Table B holds the same points as the rows below, measured another way and shuffled. Each row below is followed by which row of B it is.
B (19 x 13):
0:  1.36  0.12  1.43 -1.03 -1.75 -0.61 -1.23 -0.44 -2.55  1.16 -0.66  0.73  2.64
1:  1.07 -0.57 -0.86 -0.40 -0.49 -0.35 -1.22  0.75 -0.17  0.17 -0.90 -0.39  0.83
2:  0.89 -0.74  0.54 -0.40 -0.70  0.76 -1.60  0.44 -0.93  0.65 -0.11  0.24  1.69
3:  1.49  0.00  2.99 -0.50 -1.91  0.09 -1.36 -1.43 -3.39  1.38  0.97  1.90  4.14
4:  1.22 -0.99  0.44 -0.01 -0.66  0.14 -1.22 -0.12 -0.88  0.69  0.00 -0.06  1.57
5:  0.03 -0.53 -1.26 -0.11  0.19 -0.18 -0.47  0.71  0.98 -0.28 -0.58 -0.95 -1.48
6: -0.07 -1.01 -1.56  0.05  0.04 -0.17 -0.93  1.23  1.41 -0.23 -0.91 -0.72 -1.85
7:  0.74 -0.24  2.22 -0.13 -1.21  0.97 -1.05 -0.55 -2.31  0.95  0.65  1.45  3.37
8:  0.57 -0.81 -0.19 -0.51 -0.62 -0.18 -1.11  0.35 -0.62  0.45 -0.55 -0.30  0.64
9: -0.04 -0.38  0.89  0.17 -0.34  0.79 -0.89 -0.47 -0.94  0.37  0.76  0.15  1.31
10:  0.99 -0.57  0.51 -0.51 -0.69 -0.08 -1.00  0.13 -0.99  0.63 -0.40 -0.09  1.21
11:  1.58 -0.23  3.68 -1.52 -3.26 -0.19 -2.26 -1.70 -4.92  2.06  0.18  2.55  4.60
12:  0.24 -0.52  0.54 -0.06 -0.32  0.36 -0.69  0.07 -0.42  0.14  0.25  0.21  0.54
13:  1.13  0.11  1.19 -1.29 -1.60 -0.86 -1.29 -0.76 -2.62  1.06 -0.52  0.98  1.82
14:  0.28 -0.70  0.48 -0.02 -0.39  0.83 -1.04  0.50 -0.46  0.43  0.10  0.14  0.84
15:  2.84  0.25  4.35 -1.61 -3.15  0.20 -2.62 -1.90 -5.67  2.40  0.40  2.72  7.04
16:  0.83  0.32  0.53 -0.42 -0.63 -0.49 -0.53 -0.27 -1.04  0.51 -0.27  0.46  1.40
17:  0.62 -0.89 -0.47  0.50  0.37  0.49 -0.65  1.09  0.97 -0.06 -0.33 -0.60  0.17
18:  0.70 -0.07  2.41  0.61 -0.82  0.87 -0.48 -1.74 -2.17  0.74  1.65  1.38  3.26
Rows of B count from 0, top down.

-0.50  7.09  0.12  3.11  0.45  0.11 -0.46 -0.40 -0.19 -3.89
11
-0.48  2.44  0.60  2.41  0.69  0.42 -1.12 -0.08 -0.97 -2.19
7
-0.92  0.88 -0.16  0.96  0.06 -0.71  0.60 -0.05 -0.28 -0.80
10
 0.06  1.76 -0.25  0.74 -0.05 -0.64  0.28 -0.48  0.52 -0.21
16
-1.33 -0.23 -0.47  0.59 -0.12 -1.31  1.17 -0.26  0.16 -0.30
1
-0.23  3.95 -0.55  0.93 -0.25 -0.51  0.83 -0.35  0.75 -1.19
13
-0.58 -0.01  0.22  0.48  0.27 -0.01 -0.09  0.15 -0.54 -1.18
12
-1.49  0.15 -0.01  1.54  0.12 -0.49  0.20  0.12 -0.59 -1.63
2
-0.62 -0.11  0.65  1.34  0.60  0.61 -0.32  0.13 -1.19 -1.47
9
-0.54  0.50 -0.48  1.33 -0.01 -0.82  0.52 -0.58  0.25 -1.18
4
-1.32 -0.33  0.22  0.96  0.36 -0.01 -0.10  0.37 -1.20 -1.63
14
-0.36  4.01 -0.38  1.52 -0.09 -0.68  0.64 -0.48  0.69 -0.98
0
 0.57  2.12  0.68  2.68  0.62  1.24 -1.91 -0.73 -0.56 -1.79
18
-0.95  0.08 -0.39  0.50 -0.09 -0.88  1.04 -0.10  0.04 -0.84
8
-1.17 -2.06 -0.08  0.54  0.17 -1.02  0.17 -0.03 -0.64 -0.31
17
 0.06  4.53  0.37  2.95  0.44  0.56 -0.97 -0.58  0.06 -2.31
3
-1.27 -2.41 -0.51 -1.05 -0.23 -1.11  1.42  0.31 -0.23 -0.51
6
-0.73 -1.46 -0.42 -0.83 -0.25 -0.54  1.07  0.24 -0.05  0.12
5
-0.59  8.65  0.28  5.23  0.69 -0.22 -0.95 -1.19  0.04 -3.25
15
